Moves between nodes:
from | vo ge gi fu da bu ra
dab | ger goz pul ros tal tur siv
sab | dip rar boz bib sop rif pir
sof | naf tiz siv reg fes kek pul
rif | kuv reg nor tiz gok sab daz
zik | rol fiz tes pir zub nuv bib
kif | dad zev ker vev pab las lak
pir | teg pas zez zik lus daz sab
sol | bef mem lak sut lel ruf ker
sez | rar dip pab mor ker buv lel
ker | bam ran kif tup sez dus sol
kav | pab boz rar ved dad mek viv
sen | las tos num mav mek dad tev
lus | mem bef sel zub pir zat sop
mor | kek lep vir sez tup naf kal
bef | sol lus lek von pas fub bam
mak | mav nez zef las pav vev zul
ran | sop ker zev dev dip mit mem
tes | fof tur zik zez sir goz kar
zev | gef kif ran kof nel bev sal
pav | siv nol naf dum mak vir ger
nuv | der pul goz daz rov zik tiz
dip | sab sez nel lep ran kuv teg
suf | rig nif res zuk tig kul vik
teg | pir lel kul rol mem res dip
kof | vuz vev dev zev ziz nez kel
dus | num mit las zef buv ker ruf
vir | ved ziz mor pab vev pav rir
nez | kat mak sud bev nol kof far
pul | dop nuv dab guf voz fiz sof
pab | kav nel sez vir kif dum rus
zat | leg fub mok rov daz lus gok
nul | far tal rov mok goz sir kat
tig | mok nam leg far suf sal bev
ziz | kar vir lep nel kof nol fof
dat | zub sut kel mem rol lig dev
dad | kif gef bam reb kav sen lek
nor | vik mek rif ber tos boz rig
nol | ber pav ril vik nez ziz zuk
far | nul zul lig tig zuk kel nez
res | daz teb suf der leg teg kuv
tur | rir tes fiz viv rad dab ved
las | sen bev dus mak dum kif nam
teb | guf res nif dop ruf lel buv
bib | lep kek kar sab zov tiz zik
leg | zat ruf tig lig res mem mit
tiz | ril sof ber rif muv bib nuv
sud | muv zef nez mit ril dev lig
zef | fes sud mak dus naf tup pum
ved | vir kar kek kav reb siv tur
kel | sir nim dat sal fof far kof
sut | von dat nim sol kal pum tup
boz | nel kav sab kar gef nor zez
rol | zik kal fof teg dat der lep
gef | zev dad sop vuz boz tos sel
gok | mit num tos muv rif sop zat
sal | sel lak mem kel kul tig zev
tup | zer dev vev ker mor zef sut
lel | pas teg rus kal sol teb sez
goz | zuk dab nuv rig nul tes ber
fiz | kal zik tur pas von pul kek
kat | nez mav muv tos ber vuz nul
mit | gok dus bev sud kuv ran leg
fes | zef muv mav num sof zer voz
nam | tev tig ruf zul nif lak las
sel | sal lek lus sir zez mok gef
ruf | fub leg nam pum teb sol dus
naf | sof ril pav buv zef mor dop
vuz | kof reb zov gef kar kat sir
dev | zov tup kof ran lep sud dat
zub | dat von sir lus zik rov zov
zez | kul viv pir tes sel rig boz
kar | ziz ved bib boz vuz ber tes
vik | nor dum kuv nol bev nel suf
kuv | rif buv vik ril mit dip res
zuk | goz ger der suf far fof nol
sop | ran bam gef zov sab gok lus
rir | tur fof kal rus nim ger vir
rus | viv kul lel rir lak nif pab
bev | tos las mit nez vik zev tig
nif | ros suf teb ger nam rus dum
rar | sez sab kav kek bam reg pas
kek | mor bib ved rar zer sof fiz
nim | rad kel sut lak rir zul vev
lep | bib mor ziz dip dev ril rol
fub | ruf zat tev voz guf bef num
rad | nim sir von lek tur tal reb
tev | nam mok fub tal ros lek sen
pas | lel pir viv fiz bef guf rar
kul | zez rus teg fof sal suf nel
nel | boz pab dip ziz zev vik kul
von | sut zub rad bef fiz voz zer
siv | pav ber sof mek mav ved dab
num | dus gok sen fes reg bam fub
ber | nol siv tiz nor kat kar goz
reg | buv rif mek sof num rar guf
tos | bev sen gok kat nor gef mok
fof | tes rir rol kul kel zuk ziz
ril | tiz naf nol kuv sud lep der
mav | mak kat fes sen siv reb tal
mem | lus sol sal dat teg leg ran
tal | zul nul voz tev dab rad mav
daz | res guf rig nuv zat pir rif
muv | sud fes kat gok tiz zov rov
vev | reb kof tup kif vir mak nim
ger | dab zuk dop nif zul rir pav
lig | rov pum far leg der dat sud
viv | rus zez pas tur lek ros kav
der | nuv dop zuk res lig rol ril
mek | dum nor reg siv sen kav ros
buv | reg kuv dum naf dus sez teb
sir | kel rad zub sel tes nul vuz
mok | tig tev zat nul rig sel tos
guf | teb daz ros pul fub pas reg
ros | nif rig guf dab tev viv mek
voz | pum rov tal fub pul von fes
rig | suf ros daz goz mok zez nor
zov | dev zer vuz sop bib muv zub
dum | mek vik buv pav las pab nif
reb | vev vuz zer dad ved mav rad
pum | voz lig zul ruf dop sut zef
kal | fiz rol rir lel sut dop mor
rov | lig voz nul zat nuv zub muv
lak | lek sal sol nim rus nam kif
lek | lak sel bef rad viv tev dad
zul | tal far pum nam ger nim mak
bam | ker sop dad zer rar num bef
zer | tup zov reb bam kek fes von
dop | pul der ger teb pum kal naf

In the rows, zero is written as 64.

The rows follow the links: the fewer symbols apart two nodes are, the more alike their rows tend to be.

Each row is also shifted at random along 11 hidden directions that mean nothing.

Known rows, each with its node:
[  66,   57,   57,   47,   41,   86,   65,   69,   70,   70,   63,   59,   79,   76,   68,   59,   65,   62,   46,   77,   53,   72,   68,   60,   64,   71,   62,   61,   50,   71,   58,   67,   44,   77,   64,   63,   49,   66,   63] -> tur
[  75,   62,   69,   60,   46,   76,   63,   71,   72,   72,   69,   63,   79,   74,   70,   65,   59,   72,   52,   74,   64,   68,   69,   67,   72,   58,   60,   66,   66,   75,   53,   66,   50,   65,   66,   59,   49,   57,   56] -> kar
[  41,   70,   58,   61,   58,   70,   56,   90,   53,   58,   71,   54,   38,   45,   61,   40,   44,   52,   85,   44,   67,   64,   60,   43,   75,   59,   68,   70,   43,   47,   81,   57,   70,   73,   76,   73,   76,   81,   74] -> bam
[  61,   62,   63,   66,   41,   60,   62,   57,   59,   63,   63,   71,   63,   65,   71,   69,   59,   56,   57,   61,   55,   75,   71,   50,   58,   68,   69,   62,   42,   63,   77,   59,   58,   73,   56,   70,   44,   68,   52] -> tal
[  92,   51,   55,   69,   78,   77,   66,   59,   82,   59,   59,   65,   76,   67,   69,   88,   63,   69,   61,   83,   83,   66,   77,   76,   73,   55,   69,   59,   84,   81,   46,   65,   50,   71,   54,   57,   75,   45,   59] -> boz
[  85,   45,   52,   63,   75,   43,   36,   66,   58,   53,   88,   86,   95,   70,   81,   74,   30,   65,   81,   96,   36,   50,   67,   48,   57,   65,   49,   57,  105,   72,   87,   70,   68,   58,   61,   65,   81,   52,   33] -> nuv
[  54,   65,   63,   71,   67,   56,   60,   54,   73,   70,   65,   69,   57,   76,   69,   75,   69,   63,   64,   52,   79,   65,   63,   83,   62,   72,   54,   71,   81,   83,   64,   50,   63,   58,   60,   49,   73,   53,   57] -> kul
[  62,   74,   67,   63,   64,   51,   78,   50,   60,   69,   55,   75,   78,   75,   64,   70,   60,   81,   51,   56,   54,   67,   63,   72,   48,   81,   36,   60,   69,   65,   59,   59,   66,   51,   63,   67,   62,   66,   53] -> rig
[  54,   62,   57,   71,   78,   59,   65,   60,   64,   74,   66,   51,   71,   31,   65,   66,   62,   81,   54,   62,   77,   53,   51,   66,   71,   62,   57,   63,   70,   59,   52,   65,   66,   62,   68,   65,   63,   74,   49] -> bib
[  58,   54,   63,   66,   64,   70,   58,   68,   64,   66,   77,   70,   62,   75,   62,   58,   76,   44,   78,   62,   72,   69,   65,   52,   64,   58,   69,   76,   77,   56,   60,   49,   66,   63,   68,   65,   83,   65,   68] -> kif
[  83,   68,   73,   79,   86,   45,   64,   77,   62,   59,   69,   45,   37,   41,   67,   44,   54,   64,   90,   50,   94,   44,   60,   56,   66,   43,   69,   58,   60,   52,   75,   63,   80,   62,   80,   70,   83,   70,   66] -> teg
[  76,   54,   68,   74,   70,   71,   68,   56,   68,   76,   66,   68,   69,   61,   56,   57,   57,   65,   57,   64,   72,   59,   61,   53,   60,   61,   52,   61,   75,   67,   61,   57,   68,   63,   68,   73,   73,   69,   55] -> ziz
[  78,   46,   60,   41,   67,   77,   66,   62,   76,   51,   69,   74,   84,   81,   66,   82,   60,   53,   59,   76,   29,   66,   70,   45,   45,   79,   59,   57,   49,   68,   70,   65,   63,   77,   56,   94,   44,   80,   65] -> suf
[  75,   65,   66,   77,   68,   83,   77,   44,   68,   55,   49,   78,   60,   56,   58,   63,   42,   60,   48,   72,   58,   82,   81,   79,   63,   70,   65,   64,   62,   89,   52,   63,   65,   56,   52,   64,   88,   54,   77] -> kat
[  56,   60,   63,   55,   65,   67,   68,   65,   63,   58,   59,   68,   72,   60,   61,   46,   78,   56,   71,   71,   55,   64,   72,   54,   61,   66,   66,   70,   64,   56,   67,   70,   64,   61,   60,   53,   64,   68,   77] -> las
[  61,   61,   70,   60,   71,   69,   70,   55,   62,   58,   58,   68,   68,   59,   62,   47,   48,   69,   52,   67,   41,   58,   60,   65,   53,   79,   52,   63,   67,   68,   64,   71,   73,   61,   61,   68,   69,   67,   67] -> ril
[  60,   63,   62,   74,   68,   68,   62,   72,   65,   69,   51,   65,   57,   58,   53,   83,   42,   79,   59,   67,   82,   71,   53,   70,   78,   52,   73,   46,   47,   74,   59,   74,   57,   67,   66,   72,   48,   66,   62] -> nul
[  82,   51,   72,   79,   33,   74,   69,   54,   60,   60,   66,   85,   59,   77,   71,   54,   31,   53,   56,   63,   66,   71,   67,   43,   47,   84,   49,   71,   61,   79,   71,   39,   49,   77,   60,   73,   86,   59,   55] -> tes
[  62,   75,   60,   70,   72,   58,   70,   56,   64,   64,   57,   64,   73,   56,   73,   60,   69,   64,   63,   65,   53,   73,   72,   77,   58,   66,   60,   61,   68,   59,   64,   66,   76,   50,   61,   55,   67,   60,   68] -> sen
[  75,   58,   70,   86,   64,   64,   74,   49,   61,   72,   56,   68,   54,   59,   57,   67,   65,   68,   48,   41,   85,   63,   57,   67,   70,   59,   66,   69,   57,   54,   53,   49,   70,   65,   67,   78,   78,   76,   60] -> ran
[  74,   93,   78,   69,   54,   53,   69,   74,   52,   59,   58,   60,   42,   62,   69,   45,   67,   67,   71,   58,   77,   69,   69,   81,   76,   48,   75,   76,   52,   59,   57,   70,   62,   55,   64,   42,   60,   56,   84] -> gok
[  44,   46,   48,   70,   71,   65,   53,   73,   73,   66,   85,   57,   69,   53,   67,   89,   62,   68,   64,   73,   92,   55,   54,   56,   75,   52,   62,   65,   82,   60,   61,   56,   51,   67,   79,   72,   73,   72,   42] -> pir
[  72,   74,   77,   67,   65,   49,   61,   70,   61,   65,   64,   70,   52,   66,   56,   49,   63,   55,   80,   63,   65,   67,   59,   76,   63,   64,   62,   69,   81,   75,   73,   65,   70,   51,   69,   43,   76,   51,   75] -> kel
[  52,   65,   65,   69,   49,   55,   55,   54,   54,   80,   73,   60,   55,   56,   63,   68,   67,   63,   59,   40,   65,   56,   48,   62,   58,   69,   57,   70,   59,   54,   77,   54,   73,   57,   65,   65,   47,   79,   45] -> dat
[  49,   55,   67,   66,   48,   68,   48,   71,   51,   65,   62,   76,   62,   60,   65,   28,   30,   76,   66,   82,   72,   63,   66,   56,   59,   52,   56,   75,   68,   64,   81,   76,   62,   55,   62,   52,   76,   69,   51] -> far
[  76,   74,   75,   53,   54,   61,   71,   52,   54,   69,   59,   76,   83,   79,   54,   72,   80,   70,   45,   72,   39,   73,   59,   69,   61,   77,   59,   71,   66,   60,   52,   66,   57,   52,   61,   60,   58,   62,   73] -> muv
[  81,   62,   62,   53,   55,   66,   55,   63,   70,   62,   57,   56,   67,   75,   75,   62,   81,   71,   59,   74,   65,   56,   69,   78,   73,   70,   70,   62,   64,   67,   61,   79,   54,   74,   64,   39,   52,   48,   68] -> lel
[  48,   55,   62,   54,   74,   67,   64,   68,   64,   53,   65,   53,   63,   47,   66,   52,   81,   60,   71,   77,   61,   55,   62,   56,   62,   63,   71,   64,   54,   59,   63,   76,   63,   80,   71,   57,   60,   64,   79] -> dop
[  77,   60,   69,   69,   52,   75,   65,   61,   65,   69,   48,   77,   68,   92,   60,   62,   50,   95,   46,   75,   68,   68,   70,   72,   75,   64,   56,   61,   65,   65,   46,   75,   57,   70,   51,   75,   68,   56,   56] -> buv
[  74,   69,   57,   74,   84,   57,   63,   54,   65,   76,   48,   66,   58,   54,   60,   61,   65,   69,   63,   51,   58,   68,   64,   75,   61,   72,   59,   53,   67,   63,   68,   69,   88,   51,   56,   64,   70,   64,   60] -> lak
[  48,   56,   38,   57,   63,   70,   63,   47,   65,   65,   63,   64,   66,   39,   70,   77,   73,   52,   40,   55,   39,   70,   63,   64,   53,   91,   51,   62,   57,   62,   73,   58,   73,   67,   56,   67,   62,   76,   54] -> bef

From each start, follow one symbol. Which node do you reach?
Answers are names.
new walk
[  73,   72,   67,   62,   68,   64,   80,   66,   56,   80,   60,   50,   71,   41,   60,   46,   83,   69,   55,   59,   80,   64,   60,   61,   63,   48,   59,   65,   51,   37,   56,   63,   66,   56,   75,   65,   59,   86,   75]
gi
sop
new walk
[  84,   77,   72,   63,   79,   54,   85,   44,   65,   71,   53,   54,   53,   47,   56,   58,   98,   62,   50,   44,   61,   63,   55,   82,   57,   81,   66,   65,   45,   55,   61,   68,   76,   56,   65,   59,   53,   69,   82]
ge
sol
new walk
[  63,   60,   64,   67,   48,   70,   57,   69,   63,   64,   71,   67,   60,   76,   61,   73,   66,   50,   64,   70,   63,   72,   67,   61,   78,   71,   75,   76,   76,   71,   59,   57,   53,   74,   62,   62,   77,   50,   64]
ra
von
new walk
[  52,   64,   50,   73,   84,   51,   61,   57,   69,   67,   76,   65,   93,   53,   71,   78,   65,   71,   66,   70,   57,   57,   69,   64,   67,   56,   56,   50,   82,   61,   65,   68,   73,   58,   66,   64,   62,   61,   46]
bu
ved
new walk
[  77,   54,   66,   63,   54,   67,   58,   53,   64,   68,   65,   77,   64,   71,   62,   61,   58,   50,   60,   64,   43,   75,   69,   62,   55,   80,   63,   66,   66,   75,   79,   63,   69,   61,   54,   64,   62,   58,   56]
fu
lak
new walk
[  44,   76,   65,   58,   67,   57,   63,   88,   63,   55,   74,   51,   54,   61,   71,   60,   80,   50,   87,   52,   64,   55,   64,   61,   72,   68,   67,   69,   70,   57,   65,   58,   65,   72,   77,   54,   71,   59,   81]
ra
pas
new walk
[  79,   68,   70,   66,   55,   52,   65,   59,   62,   70,   68,   57,   59,   55,   76,   50,   71,   58,   63,   53,   61,   48,   64,   63,   51,   66,   59,   61,   43,   61,   86,   61,   70,   62,   66,   54,   37,   69,   62]
bu
zuk
new walk
[  33,   65,   59,   56,   69,   57,   57,   57,   62,   61,   64,   72,   63,   48,   64,   58,   57,   53,   69,   53,   32,   67,   62,   63,   53,   78,   62,   58,   58,   67,   94,   68,   83,   58,   61,   59,   46,   64,   64]
da
ger
new walk
[  58,   61,   69,   76,   77,   55,   62,   66,   58,   65,   79,   75,   58,   63,   52,   73,   69,   40,   92,   52,   66,   62,   63,   54,   65,   63,   72,   68,   86,   63,   72,   41,   79,   60,   71,   70,   88,   62,   62]
vo
reb
new walk
[  56,   70,   71,   61,   52,   68,   74,   68,   60,   66,   50,   75,   60,   73,   62,   46,   55,   65,   56,   78,   82,   81,   72,   73,   62,   64,   60,   75,   67,   73,   55,   60,   47,   56,   65,   54,   89,   63,   73]
da
rig
new walk
[  63,   55,   67,   62,   90,   75,   74,   60,   76,   58,   51,   64,   62,   48,   58,   57,   46,   68,   61,   84,   70,   67,   67,   72,   61,   58,   69,   49,   64,   78,   60,   83,   64,   64,   66,   61,   73,   57,   76]
fu
suf
new walk
[  49,   70,   71,   63,   53,   60,   56,   69,   64,   77,   70,   61,   62,   76,   64,   65,   60,   76,   56,   52,   57,   56,   49,   81,   68,   67,   53,   69,   75,   66,   65,   64,   67,   57,   67,   62,   47,   71,   46]
ge
mor
new walk
[  58,   71,   65,   58,   65,   53,   59,   75,   66,   62,   79,   67,   50,   81,   57,   74,   77,   44,   82,   43,   60,   70,   58,   65,   51,   67,   71,   74,   73,   68,   73,   48,   67,   52,   63,   67,   65,   68,   68]
ra
zev
new walk
[  46,   70,   64,   80,   53,   68,   69,   59,   70,   65,   63,   68,   41,   66,   69,   68,   43,   72,   52,   40,   85,   64,   62,   75,   71,   69,   53,   72,   67,   78,   59,   40,   65,   67,   59,   73,   80,   64,   51]
ra
pir
new walk
[  67,   57,   69,   69,   56,   58,   54,   71,   64,   65,   81,   67,   66,   90,   70,   76,   59,   60,   78,   56,   77,   59,   64,   51,   62,   56,   58,   70,   85,   62,   73,   43,   63,   72,   62,   73,   58,   70,   49]
bu
vik
new walk
[  87,   61,   59,   70,   62,   54,   60,   57,   53,   77,   68,   71,   76,   49,   68,   41,   48,   66,   63,   78,   64,   62,   69,   55,   56,   61,   50,   63,   75,   59,   77,   69,   71,   48,   65,   52,   74,   66,   48]
vo
kel
new walk
[  46,   55,   65,   63,   72,   79,   67,   64,   72,   67,   65,   66,   65,   69,   52,   56,   52,   52,   65,   64,   47,   67,   63,   52,   59,   77,   55,   61,   72,   69,   59,   58,   75,   66,   71,   83,   81,   72,   61]
da
vev
